M =
array([[114, 117, 118, 135, 111, 145, 113,  95,  99,  96, 140, 131, 117],
       [118, 118, 118, 171, 119, 120, 107, 118, 119,  61, 186, 119, 118],
       [118, 118, 118, 179, 119, 120, 105, 118, 118,  54, 196, 119, 118],
       [110, 115, 118, 162, 106, 163, 108,  77,  84,  68, 175, 139, 115],
       [109, 115, 118,  93, 104, 169, 121,  72,  79, 138,  86, 141, 115],
       [115, 117, 118,  90, 113, 139, 122, 102, 105, 141,  83, 128, 117],
       [133, 123, 118, 105, 141,  50, 120, 190, 178, 129, 101,  87, 122],
       [124, 120, 118, 116, 126,  95, 117, 143, 140, 117, 116, 108, 120],
       [104, 114, 118, 174,  97, 189, 106,  50,  61,  56, 190, 151, 114],
       [108, 115, 118, 138, 103, 171, 113,  70,  77,  93, 143, 142, 115],
       [117, 118, 118,  74, 117, 127, 125, 113, 114, 159,  62, 122, 118],
       [120, 119, 118, 154, 121, 111, 110, 127, 126,  79, 163, 115, 119],
       [112, 116, 118,  65, 109, 153, 126,  89,  93, 166,  51, 134, 116]])
The bottom-right entry is 116
The largest entry in the last row -> 166
Give the second entry on the diagonal from the top-right corner.
119
The bottom entry of the column that holds the largest entry -> 51
Give the entry in the bottom-left corner.
112
Give the entry just left of the centre entry.
50
Give the entry at the centre.
120
The entry just right of the largest entry is 119
The 5th entry, reading row by row is 111
The top-right entry: 117
Give the entry just left of the largest entry.
54
The largest entry in the last column: 122
The entry just left of 142: 143
Give the first entry of the largest entry's row.
118
Give the smallest entry in the first row.
95
The entry directly below 72 -> 102
The 3rd entry on the main diagonal: 118
The entry just left of 101 -> 129
The fifth entry from the end, reading row by row is 93
Give the entry in the top-left corner.
114
The largest entry in the first column -> 133
The largest entry in the first row is 145
Give the top entry of the column that holds the largest entry.
140
Give the entry directly below 186.
196
The entry directly above 65 -> 154

54  53  28  58  78  48  71  68  27  22
54  53  28  61  69  49  81  76  33  21
Rows and columns are numbered from 0.
The top entry of the column that holds the largest entry?
A: 71
The bottom-right entry is 21
The entry just left of 48?
A: 78
The entry in the top-left corner is 54
The entry in row 0 and column 2?
A: 28
The entry just left of the largest entry?
A: 49

Read these off the matrix that follows. Counting starts at 0.
1) Read off the entry in the top-left corner.
2) Read off the bottom-right entry.
3) Read off the entry at row 2, column 0.
4) Read off the bottom-left entry.
5) Read off the entry directly below the largest entry.
6) Read off the top-right entry.
7) Read off the bottom entry of the column that holds the smallest entry.
8) Read off the entry just left of the smallest entry.
[[.06,-.38,-.50,-.37,.65,.17,-.50,-.08,-.15,-.56,.35,.50,-.06,.53],
[.44,.41,-.46,-.03,-.01,.63,-.09,-.36,-.47,.17,-.40,-.53,-.57,.13],
[-.18,.41,-.43,-.57,-.20,.04,.22,.61,-.16,.50,-.47,-.44,.42,.57],
[-.02,.38,-.10,-.44,.17,-.65,-.31,.55,-.16,.18,-.19,.00,.45,.37],
[.00,.41,.16,-.23,-.45,-.57,-.10,-.17,-.63,.47,.09,.64,-.19,-.45],
[.51,-.61,-.07,.09,-.35,-.42,.44,-.32,-.24,.47,-.12,.07,-.04,.27],
[.42,-.09,.51,-.15,.41,.60,-.26,.37,-.33,-.32,-.53,.57,.30,.27],
[.62,-.16,.15,.21,-.50,.26,-.35,.07,.06,-.41,.35,-.17,.01,-.54],
[.46,.54,.61,.45,-.43,-.66,.00,-.43,.47,.46,-.65,.14,.02,-.41],
[-.58,-.03,.12,.29,-.53,-.45,.18,-.03,-.31,-.30,-.18,-.62,-.31,.26],
[-.13,.03,-.19,.39,-.34,-.57,.28,-.32,-.61,-.38,-.35,-.22,.10,-.16],
[.06,-.17,-.18,-.22,-.50,-.29,-.55,-.24,-.38,-.41,.51,.41,.37,-.40]]
1) .06
2) -.40
3) -.18
4) .06
5) -.01
6) .53
7) -.29
8) -.43
